Each row is followed by its class.
[ 45  11  45   3 -25  -2 -13  -7   7 -24   0 -12  -9  23 -12  26  30  26
 -24 -16  22  50   0   8 -22  -4  38  30 -32 -38   6 -20   6 -16 -17  -9
  34 -38]  H
[ 32  20  13  10 -18  -2 -28  -6  -2 -29  -8  10  20  23  10  18   0  33
 -22  -5   8  19   4  13  -1  -1  23  17 -51 -26 -12 -39  18 -18 -10 -14
  -4 -13]  G
[ 33  22  -3  22  -1 -61 -10  -3  17 -72   1   6  19  11 -16  -1  30  50
 -10 -25  -9  21 -21  41 -13  28  56  42 -69 -31  -3 -58  -8 -35 -18  -2
 -17 -26]  D
[-44 -14  23 -48 -20  43  12 -61  -2  40   3 -15  -6 -59 -33 -53 -60 -31
  21   6  26   0   0 -48  28  -2  -8  10  64   3 -21 -13 -26   7   1  34
 -40  -1]  H
[-15 -15  22  23  -9  32 -30 -23  -1  43   4 -19  12 -14   4  -6   2  16
 -53   6  23  31   1  -2 -30 -34 -14   0  10   7  -7  14  61 -14 -34  -2
  14 -33]  M
[-16 -17  76 -49  32   7   9 -44 -27  46 -17  19  26 -70   1 -26  -7 -17
  -4  13  28  50  33 -13   8 -48 -76  58  65  78 -12  29  96  11  18  36
   4 -26]  F
[ 38   7  31   8 -13 -14 -20 -16   2  -3 -14  23  20   4  15  41  56  44
 -31 -21   7  60  18  14 -30 -42  -9  19 -13   7  -8 -16  37 -14   0   1
  18 -48]  F
[ 20  -1  21  39 -10 -10 -24  -2  14  -2  -2  -3  -1  -1   1  -1  19  50
 -44 -10  -5  24   3  22 -25  -8  24  36 -10  -9   3 -12  71  -7  -9   0
  11 -15]  D
[-24 -10  39 -22 -18 -19  15 -24   8  -9  -2  -5 -14 -25 -21 -50 -32 -24
  20   8  13   1 -14 -31  18   1  11  18  40   7  -8 -35  -2  -4 -17  45
 -49  11]  Q
[-14 -12  41 -62  14  -2  23 -55  -6 -35 -33  22  19 -25 -20 -18 -30  -1
  39   5  -7  53  11 -14   3 -17   8  30  55   8 -32 -51 -46 -30  17  23
 -17 -29]  M
[ -3 -19  64 -37  11  -9  23 -50  -9 -15 -14  -1  11 -16 -13 -34 -16   6
  30  20  15  41  12  -2  -5 -16  -3  49  73   7 -11 -24   4  -1   3  34
  -5 -17]  M
[-40  -8  18 -46  -5  21  16 -63  -3 -22  -2  -6  14 -28 -30 -71 -46 -19
  22   6  25  13 -11 -20  29  22  17  14  48   0 -13 -34 -54 -13 -12  43
 -39  -1]  M
[-23 -16  44 -22 -17  -1  22 -33  -4 -10  -8  -6  -6 -26 -20 -70 -42 -32
  17  16  32   3 -10 -11  27   1   1   9  44  -6   0 -14   2  -7 -11  48
 -36   8]  Q
[ 14  31 -16  16 -51 -13 -24 -24  14 -41  -9  19   1   3  -6   3  27  35
 -26 -49  19  -2   5  31  15  -2  45 -40 -44 -74   5 -58 -77 -28 -30  22
 -42   6]  F
[ 15   5  -2  19 -14  11 -24 -13  11 -17  -3  -5   3  -4 -13   2   3  33
 -43 -10   1  23 -10   8 -15 -19  43  15 -20 -25  -3 -25  22 -30  -8   1
   0 -25]  D
[ 47  14  30   8   4 -33 -18   4 -16 -29 -29  24  29  -5  18  31  59  36
 -28 -10   3  52  16  46  -6 -23 -26  39 -43   0   2  -4  67 -23   1 -10
  20 -38]  F
[ 69  24  50 -11  15 -56 -15  -4   0 -55 -31  25  23   8  14  52  72  57
  -5 -28   2  61  20  44 -29 -24   1  42 -48 -11   0 -28  52 -24  -5   2
  21 -25]  F
[-30 -12  24 -34 -10  18  26 -37 -17 -13 -10  13   5 -50 -19 -58 -36 -36
  12  21  15 -41  16  10  35  -2 -23  25  47  -9   7 -27 -16 -16   9  32
 -39   9]  P
[  2  -5   4  40 -27 -32 -27  14  17  11   0 -19  -4  16   7   0   5  18
 -31  -3   8  22 -15   3 -19 -10  20   0 -33 -18   9 -13  47 -14 -30   4
  -4 -21]  Q
[ 36  12   4  31  -1 -36 -13   6  21 -53  -6  15  -4  26 -12  25  39  67
 -17 -17 -18  10 -16  26 -26  22  57  19 -50 -42  -6 -57 -26 -24  -3 -16
  -1 -19]  D
[ 59  20  14   8  14 -76  -4  -2  21 -79 -16  17  11  34  -2  33  52  49
   3 -29 -22  42  -5  59 -28   0  55  32 -60 -39   9 -79 -10 -28 -10  -8
   9 -25]  P
[ 22 -13  40  45   2 -25 -30  18  24  21   0 -18  -9  27   9  15  26  38
 -52  -5   2  60 -24 -13 -43 -27   9   6 -46  13  -3 -13  98  -3 -38  -7
  17 -39]  Q
[  60   41    1   11   -6 -107  -10    1   27 -114  -21   10   -3   68
   -8   15   29   44   44  -32  -10   30  -25   49  -19   49   74    0
  -91  -80   15  -80  -80  -21  -31    6  -39    9]  Q
[-24 -13  55 -25   9  -5  11 -34 -18   7 -30   4  14 -40 -15 -44 -42 -31
   7  23  29  29   4  -2  25 -22 -39  37  40   4   2 -17  47 -21   3  47
 -35  -7]  Q
[-44 -16 -29 -20 -34  52  27 -27   1  10  13  -4 -36 -24 -28 -40 -56 -30
   3  -6   7 -49 -16 -53  50  12  23 -16  45  -2 -15 -16 -86  15   3  38
 -55  33]  T
[-35 -26  31 -24  -5  67   3 -49 -20  44 -21   3  -1 -67 -30 -39 -62 -24
 -32  31  21   0   9 -36  36 -40 -33  37  92  11  -6   3  39  -4  16  38
 -16 -15]  D
[ 16  13 -12  18  -6 -44 -12 -12  30 -47  -6  15 -11   7  -3  11  30  27
 -15 -34 -32  17 -26  25  -4  16  70 -10 -47 -23   2 -68 -25 -19 -14 -12
   1 -11]  P
[ 24   2  21  42 -21   1 -19 -18   9  -4 -11  -7   5 -20 -12 -13  -6  30
 -42   0  20  25  -9  27 -20 -19  17  27 -11 -35  13 -16  37 -16 -27  15
 -16 -21]  D
[ 12  -5  52 -64  30 -31   6 -37 -23 -15 -27  21  32  -8  -4  -2 -23   1
  30  19  11  47  22  14  11 -29 -19  67  26  26 -20 -25  38  -3  18  21
  -9 -26]  G
[ 43  14  38 -10   7 -68 -33  -5   8 -29 -19  12  41  36   0  27  29  43
 -24 -11  11  66   6  44 -25 -37  18  28 -61 -20  -7 -53  38 -21 -22  -7
   0 -47]  G
[-11 -23  51 -50  47  -7   4 -40 -17  23 -31  20  29 -53 -23  -9 -20   5
  -1  32  -4  53   5 -17  -4 -44 -44  64  56  51 -27  -9  65  -8  33  11
   7 -52]  D
[-28 -14  18 -41  22 -21  21 -54  12 -23  -6  13   6 -14 -17 -35 -31  -4
  35  -1  -8  35 -11 -24  13  12  13   7  60  18 -25 -48 -38  -5  11  25
 -22 -12]  M
[ 15  33 -13   1  -1 -28 -23 -10   0 -34   0   7  33  19   2  19  13  33
  -7 -15   0  20 -14  32  -7   2  32  -3 -85 -27 -17 -40 -13 -30 -33  -9
 -29  -8]  G
[ 12   6   9  18   9 -24 -24 -14   5  -2 -10   8  19 -12   2  30  29  30
 -38 -15 -18  33 -10  17 -14 -29  14  19 -28   3  -4 -54  52 -23 -12  -9
  15 -36]  P
[  7 -15  63 -30  12 -28  27 -37 -10 -27 -22  17   6 -45 -17 -30 -18   1
  14  27   8  14  12  13  14 -16 -17  74  59   5  -4 -19  43 -16  25  31
 -13 -22]  D
[ 11  -6  42 -61  -4 -51  27 -39  12 -55 -21  24  20  10 -11 -38 -29   4
  53  -4   4  39  17  20  14   4  29  45  10  -5 -18 -54 -33  -6   8  33
 -36 -18]  G
[ -2 -30  35 -39  10  18  34 -25   7   4  -5  10 -11  -3 -12   1  -3  -3
   7   2 -18  32  -6 -48  -6 -13  -7  41  36  62 -27  -1  21  16  25  17
   0 -24]  T
[  7   6   6  28 -16  -2 -14  -4  -5 -27  10  -6  12   2   2  -2  19  23
 -25  -1  17  13 -10  22 -23  -4  28   3  -6 -21  -5 -29  -7 -44 -17  -3
  -3 -11]  M
[ 15  -5  65 -51  13 -56  12 -39 -15 -40 -45  11  26  -4 -17 -27 -29   4
  57   9  14  48  16  13   1 -19 -11  53  35 -13  -5 -55   5  -7   4  53
 -38 -12]  Q
[-20 -21  35 -24 -12  41  35 -28   2  22  11  -8 -16 -42 -17 -65 -34 -32
   8  12  27  12   6 -11  16   8 -24  23  60  16  -8  19  24  -1  14  23
 -21   5]  H
[-35 -18  59 -28  -2  26   3 -38 -18  43 -26  -3  12 -43 -22 -49 -44 -41
 -12  34  34  43  -1 -27  16 -35 -42  30  65  24   5   6  48  -4  -4  47
 -18 -14]  Q
[-23 -17   7 -26 -21  18  29 -20 -10   5  -3   0 -12 -31 -23 -35 -19 -19
  10  12   8  -3 -22 -24  21   0   9  27  49  25 -11 -10 -37   8   8  40
 -37  10]  T
[ 22  -1  52  30  11 -16 -21  -3  -6  -1 -14  -3  30  -2  16  13  28  31
 -41   9   9  66   6  27 -33 -28 -16  38   9   8   6 -12 100 -27  -9  -1
  33 -28]  M
[-10  -7  32 -51  12 -58  19 -41   0 -27 -37  16  18 -11 -26 -26 -31 -15
  52   5   3  40  -5   0  17   2 -10  29  22  -6  -7 -46 -27  -8  -1  42
 -41 -22]  Q
[ 31  10   7   7 -17 -29 -19 -22  29 -31   4   0  -4  15 -11  18  33  27
 -22 -35  -4  30 -11  20 -31 -17  65  10 -29 -19   5 -58 -16 -11 -31   1
   7 -26]  P
[ 62  16  48  11   7 -76   1  15   2 -65 -15  12   7  22  17  39  65  52
  -6  -1 -19  53   1  62 -44 -21  39  72 -46  -9  16 -53  51 -35  -4  -4
  34 -40]  P
[-18 -16  59 -29   9 -29   1 -42   1   8 -18   0   4 -23 -18 -39 -35 -23
  20  13  20  31  -5 -25   2  -4 -22  37  37  26   0 -22  38   9  -6  41
 -37 -13]  Q
[ -9 -18  59 -45  28  22   9 -52 -21   4 -29  15  28 -49 -25 -27 -40   0
  -1  19   9  29  18 -19  13 -24 -36  68  51  29 -17 -12  59  -4  19  29
   0 -36]  D
[-44 -31  34 -26 -11  90   0 -33 -27  75 -14  -2  10 -59  -4 -49 -61 -44
 -35  34  41   8  28 -11  27 -52 -55  35  71  35  -6  42  87  -3   2  35
 -25   5]  G
[  48   28  -29   -1  -22  -64   -6   -9   18  -96  -20    7   -1   56
  -21   31   31   45   14  -43  -17   22  -28   38    2   15   93   -8
  -64  -77    4  -87 -112  -18  -13   14  -38    7]  T
[-18 -17  51 -33  30 -17  -2 -35 -20  16 -19  10  15 -58 -19 -24 -24   6
  -4  31  -5  13   0 -18  12 -20 -38  66  39  45 -21 -14  70   2  11  14
 -13 -38]  D
[ 41  11  31   9  -5 -53 -26  -7  23 -38 -16   0  -3  40  -7  29  16  39
  -7 -19   2  54 -16   0 -40 -24  41  -3 -47 -35  -8 -66  -9 -22 -25   3
 -15 -30]  Q
[ -6  -6   4  30 -29  70   3   3 -15  40 -20  -5   2 -13   6  16  13  10
 -68  11   7  45  -3  16  -9 -59 -10   9  10  -9  13  25  50 -30   1  26
   5  -3]  T
[ 14 -16  76 -47  19  -9  32 -22  -9  -9 -27  33   2 -39   8 -20  23   3
  13  24  14  37  26   9   1 -30 -54  41  44  32  -9  15  53 -12  38  18
   2 -17]  F
[-24 -17  50 -34 -18  61  32 -43 -30  -1  -9   4 -15 -66 -17 -78 -54 -39
   2  38  34 -22  13   1  29 -31 -15  32  70   2   2 -11 -10 -16   7  44
 -32   9]  P
[ 63   7  33  16  31 -61 -14  10  10 -49 -10  11  33  30  -2  46  49  60
 -21 -12 -17  66  -7  25 -49 -13  22  61 -44  12  -5 -37  74 -21   1 -20
  41 -60]  D
[-42 -17  34 -26   2   6   5 -29 -20  19  -6 -10   2 -53 -16 -53 -49 -41
  18  20  19  -9 -11 -32  17  -7 -24  17  40  35 -13  -3  36  -5 -12  36
 -48   9]  Q
[-35  -4  30 -50  -5  23   7 -59 -22  12  -9   2   3 -74 -26 -67 -51 -35
  10  22  16  -6  -1 -16  31 -25 -12  37  55  28 -15 -33 -12   1  -7  38
 -46  -3]  P
[-30  -5  36 -23  -2  51  -3 -38 -29  24 -10   3   6 -69 -31 -53 -38 -21
 -24  39  25   4  -7 -16  16 -20 -18  45  53  23  -7  10  14 -14   9  25
 -25 -10]  D
[  6  -3  18 -33   9 -37  33 -41  20 -71 -32  28   0 -14 -37 -39 -31   9
  43 -12 -17  13  -3  14  30  23  42  26  28 -41  -7 -70 -70 -13  17  31
 -45   4]  D
[ 56  20  24 -20  18 -90 -13 -24  10 -94 -12   2  32  53  -3  19  34  58
  24 -32   1  58   2  46 -23  17  52  37 -33 -37  -3 -71 -11 -21 -22  11
  17 -29]  M
[ 34  21   4  -4  10 -78 -29  -6  13 -45  -1   2  44  32   1  19  39  47
   1 -21  -7  53 -22  38 -24  11  49  36 -96   2 -19 -53  20 -18 -32 -16
 -10 -43]  G
[-82 -43  28 -15 -11  85  10 -38 -16  82  16 -15  -4 -69 -12 -71 -64 -47
 -33  40  34 -18  11 -60  24 -23 -55   8 111  51 -15  32  45   1   3  28
 -13  -3]  M
[-13  12  13 -51 -19  10  20 -49   0 -34  -4  13  -3 -43 -28 -48 -13 -21
  32 -12  23  -8  -3 -16  29   9  19   0  29  -6  -8 -26 -86  -3  -8  44
 -61  25]  F
[ 10 -18  71 -46  19 -26  36 -33 -12 -23 -27  23   8 -31  -8 -24  -4   5
  29  15  -8  34  26  24  -4 -34 -20  75  41  23  -9 -39  29  -5  12  30
  -7 -29]  P
[-32  -9  40 -39 -11  33  -3 -48 -32  10 -21   0  26 -43 -18 -55 -61 -38
 -10  27  36   4   9  -6  56 -31 -13  32  45  -1  -3 -22  30 -10  -4  43
 -47   0]  G
[ 56  20  21   1  28 -50 -12  -3  -5 -54 -32  17  30  10   0  42  35  46
 -11 -15 -14  56   8  57 -21 -39  16  55 -41 -27   4 -77  31 -41   1  -1
   7 -30]  P
